Here is a tiny trained network, its code and every weight. The questions are about switching its units off for an input and a target symbol, where a switched-off unit gives its printed mean instead of its output.

import numpy as np


def w(rows, s, z=0):
    codes = np.array(rows[::2]) - 128.0
    scale = np.full(codes.shape[1], s)
    scale[-1] = z or s
    return codes * scale


def f(y):
    return y / 2 * (1 + np.tanh(0.7978845608 * (y + 0.044715 * y**3)))


def softmax(a):
    e = np.exp(a - a.max(-1, keepdims=True))
    return e / e.sum(-1, keepdims=True)


def log_softmax(a):
    a = a - a.max(-1, keepdims=True)
    return a - np.log(np.exp(a).sum(-1, keepdims=True))


def net(x, mask):
    ids = ['αβλξπστφψ'.index(c) for c in x.split()]
    T = len(ids)
    res = E[ids] + P[:T]
    u = 0
    for l in range(2):
        r = res
        for j in range(3):
            rows = slice(2 * j, 2 * j + 2)
            q, k, v = (r @ M[l][rows].T for M in (Q, K, V))
            z = softmax(np.where(np.tri(T) > 0, q @ k.T / 2**0.5, -1e9)) @ v
            o = O[l][rows]
            res = res + np.where(mask[u + j], z, o[:, -1]) @ o[:, :-1]
        u += 3
        y = f(res @ A[l][:, :-1].T + A[l][:, -1])
        res = res + np.where(mask[u : u + 4], y, B[l][:, -1]) @ B[l][:, :-1]
        u += 4
    return log_softmax(res[-1] @ U[:, :-1].T + U[:, -1])


Q, K, V, O, A, B = {}, {}, {}, {}, {}, {}
E = w([
[208,96,180,174],'α',
[132,74,181,138],'β',
[205,106,124,147],'λ',
[184,65,129,117],'ξ',
[95,99,80,27],'π',
[195,149,79,100],'σ',
[65,6,54,1],'τ',
[100,24,144,91],'φ',
[98,115,44,22],'ψ',
],0.015)
P = w([
[79,178,185,108],'0',
[113,55,107,105],'1',
[177,163,185,99],'2',
[134,99,60,168],'3',
[188,141,187,85],'4',
[136,122,32,179],'5',
[200,120,193,73],'6',
[142,104,19,195],'7',
[210,102,198,61],'8',
[135,93,6,209],'9',
[219,77,204,49],'10',
[78,65,2,211],'11',
],0.017)
Q[0] = w([
[82,158,163,158],'L0H0',
[137,130,184,191],'L0H0',
[85,171,164,107],'L0H1',
[138,120,113,144],'L0H1',
[115,212,166,250],'L0H2',
[63,194,178,78],'L0H2',
],0.014)
K[0] = w([
[150,93,138,112],'L0H0',
[217,83,149,71],'L0H0',
[167,88,106,129],'L0H1',
[113,132,147,110],'L0H1',
[74,107,70,245],'L0H2',
[187,189,96,129],'L0H2',
],0.011)
V[0] = w([
[92,80,161,148],'L0H0',
[254,123,98,45],'L0H0',
[220,52,123,72],'L0H1',
[140,130,126,153],'L0H1',
[162,157,161,80],'L0H2',
[124,106,108,121],'L0H2',
],0.0081)
O[0] = w([
[105,75,121,126,124],'L0H0',
[89,51,117,116,229],'L0H0',
[146,3,147,158,255],'L0H1',
[167,147,137,108,92],'L0H1',
[175,117,137,154,233],'L0H2',
[172,66,104,124,157],'L0H2',
],0.0066,0.0053)
A[0] = w([
[77,124,146,91,42],'L0N0',
[138,129,4,198,253],'L0N1',
[195,67,109,146,31],'L0N2',
[100,101,47,103,219],'L0N3',
],0.011,0.0037)
B[0] = w([
[99,162,204,121,126],'L0N0',
[52,2,170,118,247],'L0N1',
[127,204,133,137,246],'L0N2',
[202,171,198,231,227],'L0N3',
],0.0089,0.013)
Q[1] = w([
[138,34,135,219],'L1H0',
[154,158,88,8],'L1H0',
[246,185,160,25],'L1H1',
[185,80,147,48],'L1H1',
[73,123,61,212],'L1H2',
[109,37,141,247],'L1H2',
],0.015)
K[1] = w([
[207,115,231,99],'L1H0',
[100,78,123,236],'L1H0',
[10,196,98,221],'L1H1',
[83,236,47,131],'L1H1',
[222,24,81,130],'L1H2',
[219,103,218,16],'L1H2',
],0.013)
V[1] = w([
[55,157,103,97],'L1H0',
[146,133,89,160],'L1H0',
[231,106,115,143],'L1H1',
[92,43,168,115],'L1H1',
[149,86,223,255],'L1H2',
[99,58,86,61],'L1H2',
],0.017)
O[1] = w([
[172,91,141,143,8],'L1H0',
[117,126,138,215,100],'L1H0',
[177,252,155,136,159],'L1H1',
[194,82,92,43,162],'L1H1',
[80,188,24,99,165],'L1H2',
[223,76,99,150,109],'L1H2',
],0.014,0.018)
A[1] = w([
[101,129,19,77,80],'L1N0',
[240,65,104,105,37],'L1N1',
[80,51,121,17,255],'L1N2',
[177,254,220,11,175],'L1N3',
],0.0077,0.0089)
B[1] = w([
[82,56,97,137,202],'L1N0',
[10,101,179,129,172],'L1N1',
[167,189,92,167,250],'L1N2',
[181,82,186,87,203],'L1N3',
],0.013,0.024)
U = w([
[227,73,82,245,203],'α',
[20,158,144,255,132],'β',
[106,6,191,107,58],'λ',
[151,116,138,53,183],'ξ',
[67,236,82,180,181],'π',
[242,18,101,60,97],'σ',
[177,134,42,140,107],'τ',
[70,42,114,124,142],'φ',
[18,150,130,49,2],'ψ',
],0.0074,0.0083)

Each question gives the input, a string of symbols that net reads in full, and the target symbol t.
The units are the heads (2 rows each of Q, K, V and O) and the neurons (one row each of A and B). Each row of codes is followed by its name. A weight is (code - 128) times the scale printed after its matrix; where a second scale follows, it is the last column's (O, A, B and U).
mask holds one flag per unit, layer by layer, with each layer's heads first. A switched-off unit (its flag False) gives its mean, the last column of its rows in O or B, instead of its output. The means were averaged over made-up inputs and are rounded, as every weight is.
A unit's drop is (log p(t) with every unit on - log p(t) with that unit switched off) / (log p(t) with every unit on - log p(t) with every unit switched off).
The circuit of an input: a set's keep is (log p(t) with only the set's units on - log p(t) with every unit switched off) / (log p(t) with every unit on - log p(t) with every unit switched off). Starting from the 12 units with the biggest drops (on a tie, the unit counted first), units are removed one at a time, each time the one whose removal leaves the highest keep (on an exact tie, the one counted first), for as long as the keep stays at least 0.8.
units of the circuit, in order: the units of the circuit, biggest drop first
k most important neurons: the k neurons with the biggest drops, biggest first
top k neurons in layer l: the k neurons of layer l with the biggest drops, biggest first
input σ φ α τ φ ψ ξ φ ξ φ, target ξ: top neuron in layer 1 : L1N3
input λ φ π φ ξ φ ξ φ π τ φ α, target φ: units of the circuit, in order : L1N1, L1H2, L1H1, L1N0
input π φ λ β ψ, target α: 2 most important neurons : L0N1, L0N3
input φ ψ α λ, target ψ: 2 most important neurons : L0N1, L1N2
input ψ φ ψ λ λ π φ ψ β τ β, target β: units of the circuit, in order : L1H1, L0N1
input φ α φ ψ ξ φ σ φ φ ψ φ σ, target φ: units of the circuit, in order : L1N1, L1H1, L1N0
input φ α τ, target φ: 2 most important neurons : L1N1, L0N2
input λ ψ φ λ α σ λ λ τ ψ α, target ξ: 4 most important neurons : L0N3, L0N1, L0N2, L1N3
input φ ξ φ ξ λ β π, target φ: 2 most important neurons : L1N1, L0N2
input φ σ ψ π, target α: units of the circuit, in order : L0N3, L1H2
input φ ψ ψ ψ β, target φ: 3 most important neurons : L1N1, L0N2, L0N1
input φ α π α, target λ: units of the circuit, in order : L0N3, L1H2, L1N1, L1H0
input α φ π, target ψ: units of the circuit, in order : L1H2, L1N3
input φ φ φ φ φ τ λ λ, target π: units of the circuit, in order : L1H2
input ψ ξ σ ψ τ ψ ξ τ φ, target β: 2 most important neurons : L0N1, L1N3
input τ λ ψ ξ ξ ξ, target ξ: 4 most important neurons : L0N3, L0N1, L1N2, L1N3
input α φ σ, target ψ: 2 most important neurons : L0N1, L1N3
input φ ψ φ, target φ: units of the circuit, in order : L1H1, L1H2, L1N0
input φ ψ β φ ψ, target φ: top 2 neurons in layer 0 : L0N2, L0N3
input ψ λ φ φ π λ, target λ: 2 most important neurons : L0N3, L1N2
input ξ ξ σ λ, target β: units of the circuit, in order : L0N1, L0N3, L1H1
input λ ψ α β, target ψ: top 2 neurons in layer 1 : L1N2, L1N3
input σ λ π β φ ξ β τ, target τ: 4 most important neurons : L0N1, L0N3, L1N1, L1N3
input ψ λ φ φ λ, target β: units of the circuit, in order : L1H1, L0N1
input ψ ψ ψ σ λ λ σ ξ α, target β: 2 most important neurons : L0N1, L1N3
